Here is a tiny trained network, its code and every weight. The questions are about switching its units off for an input and a class, where a switched-off unit gives its printed mean instead of its output.

import numpy as np


def w(rows, s, z=0):
    codes = np.array(rows[::2]) - 128.0
    scale = np.full(codes.shape[1], s)
    scale[-1] = z or s
    return codes * scale


def f(y):
    return y / 2 * (1 + np.tanh(0.7978845608 * (y + 0.044715 * y**3)))


def log_softmax(a):
    a = a - a.max(-1, keepdims=True)
    return a - np.log(np.exp(a).sum(-1, keepdims=True))


def net(x, mask):
    res = np.array(x, float).reshape(1, 7) / 4 @ E
    y = f(res @ A[0][:, :-1].T + A[0][:, -1])
    res = res + np.where(mask, y, B[0][:, -1]) @ B[0][:, :-1]
    return log_softmax(res[-1] @ U[:, :-1].T + U[:, -1])


A, B = {}, {}
E = w([
[248,165,131,130,134,191,170,95,111,128,98,124],'x0',
[80,89,109,178,136,67,102,116,110,91,105,156],'x1',
[133,106,101,131,207,76,165,187,172,114,120,114],'x2',
[125,163,73,132,173,73,94,88,56,135,64,131],'x3',
[147,175,107,159,121,92,178,116,166,155,117,190],'x4',
[199,168,119,63,135,57,62,147,55,99,141,140],'x5',
[176,80,79,71,107,119,150,98,197,173,79,179],'x6',
],0.012)
A[0] = w([
[140,110,139,111,98,107,73,122,83,127,135,146,159],'neuron 0',
[110,105,109,112,80,109,10,161,88,113,129,101,204],'neuron 1',
[103,55,83,84,158,181,99,163,139,140,116,70,99],'neuron 2',
[206,157,151,61,142,132,123,114,151,106,114,121,106],'neuron 3',
[136,110,115,127,194,118,200,187,154,184,157,125,143],'neuron 4',
[91,145,106,121,170,83,142,126,173,120,78,116,254],'neuron 5',
[95,86,171,100,94,165,111,157,153,92,146,117,160],'neuron 6',
[86,60,129,151,152,123,116,114,144,149,129,111,186],'neuron 7',
[144,101,107,135,123,127,136,149,109,117,141,165,157],'neuron 8',
[121,159,170,103,141,105,71,86,28,91,140,38,194],'neuron 9',
[157,136,141,173,122,205,202,147,121,135,95,111,191],'neuron 10',
[114,132,117,127,120,165,52,82,104,152,159,132,174],'neuron 11',
[186,181,43,128,199,87,138,109,113,112,66,149,131],'neuron 12',
[126,169,125,150,136,116,78,158,105,76,150,122,87],'neuron 13',
],0.011,0.0052)
B[0] = w([
[168,121,123,100,82,187,165,232,164,203,119,170,182],'neuron 0',
[90,218,205,165,131,174,205,142,151,132,82,112,221],'neuron 1',
[115,53,157,169,216,106,182,87,134,118,187,45,176],'neuron 2',
[220,117,76,78,119,184,204,164,116,119,150,82,189],'neuron 3',
[115,128,216,145,145,125,87,194,118,211,70,159,194],'neuron 4',
[97,134,170,161,130,79,123,73,120,143,117,110,198],'neuron 5',
[107,56,107,136,89,129,76,97,143,179,67,121,200],'neuron 6',
[125,105,90,117,143,108,156,112,152,176,164,67,192],'neuron 7',
[155,78,113,154,130,105,135,96,121,99,110,98,139],'neuron 8',
[89,225,181,106,107,170,123,219,108,160,62,205,254],'neuron 9',
[126,133,151,139,184,138,189,168,138,179,60,112,216],'neuron 10',
[149,119,171,102,154,164,147,200,142,170,88,158,182],'neuron 11',
[103,96,103,152,115,65,2,76,40,91,152,118,225],'neuron 12',
[113,121,145,117,123,121,121,79,108,152,55,173,181],'neuron 13',
],0.0088,0.016)
U = w([
[196,144,56,80,53,131,129,132,83,37,209,202,3],'0',
[76,210,164,145,89,95,29,143,71,144,80,236,17],'1',
[160,164,147,123,115,181,255,164,155,177,127,146,225],'2',
[94,39,98,165,118,6,89,15,117,138,218,97,199],'3',
],0.008,0.0033)

Each question gives the input, the list of numbers given to net, and the class t.
The units are the neurons (one row each of A and B). Each row of codes is followed by its name. A weight is (code - 128) times the scale printed after its matrix; where a second scale follows, it is the last column's (A, B and U).
mask holds one flag per neuron, in row order. A switched-off neuron (its flag False) gives its mean, the last column of its row in B, instead of its output. The means were averaged over made-up inputs and are rounded, as every weight is.
A unit's drop is (log p(t) with every unit on - log p(t) with that unit switched off) / (log p(t) with every unit on - log p(t) with every unit switched off).
The circuit of an input: a set's keep is (log p(t) with only the set's units on - log p(t) with every unit switched off) / (log p(t) with every unit on - log p(t) with every unit switched off). Starting from the 12 units with the biggest drops (on a tie, the unit counted first), units are removed one at a time, each time the one whose removal leaves the highest keep (on an exact tie, the one counted first), for as long as the keep stays at least 0.8.
units of the circuit, in order: the units of the circuit, biggest drop first
k most important neurons: the k neurons with the biggest drops, biggest first
drop of u: that unit's drop, to one decimal
input [-4,-3,-2,5,-3,3,6], class 2: 2 most important neurons => [neuron 0; neuron 1]
input [3,0,3,-2,3,0,-8], class 1: units of the circuit, in order => [neuron 3]
input [3,-8,-2,3,-2,8,-1], class 2: 2 most important neurons => [neuron 3; neuron 0]
input [7,2,5,-3,0,4,-5], class 1: units of the circuit, in order => [neuron 12; neuron 1]
input [5,1,0,2,-5,6,7], class 0: units of the circuit, in order => [neuron 12; neuron 3]
input [-2,-1,-5,-1,-4,2,0], class 2: 3 most important neurons => [neuron 12; neuron 1; neuron 0]
input [8,4,3,1,2,0,0], class 3: units of the circuit, in order => [neuron 9; neuron 12]
input [4,-3,6,4,8,-1,2], class 1: 3 most important neurons => [neuron 4; neuron 12; neuron 2]
input [-7,-6,-6,6,2,-7,6], class 3: 3 most important neurons => [neuron 9; neuron 1; neuron 0]
input [0,0,-8,3,5,-8,-8], class 2: 2 most important neurons => [neuron 12; neuron 10]
input [-7,5,-4,-8,-6,-1,-7], class 2: 4 most important neurons => [neuron 12; neuron 1; neuron 7; neuron 2]
input [-7,3,-5,-8,7,-1,-7], class 3: 2 most important neurons => [neuron 9; neuron 4]
input [7,2,6,4,7,0,6], class 3: 2 most important neurons => [neuron 12; neuron 9]
input [0,6,4,-1,5,-4,-8], class 3: units of the circuit, in order => [neuron 9]
input [4,5,1,-6,-1,4,2], class 0: drop of neuron 10 => 0.2
input [8,3,-5,8,3,3,5], class 0: drop of neuron 3 => 0.5
input [0,0,-7,-2,7,7,-1], class 2: drop of neuron 4 => 0.1
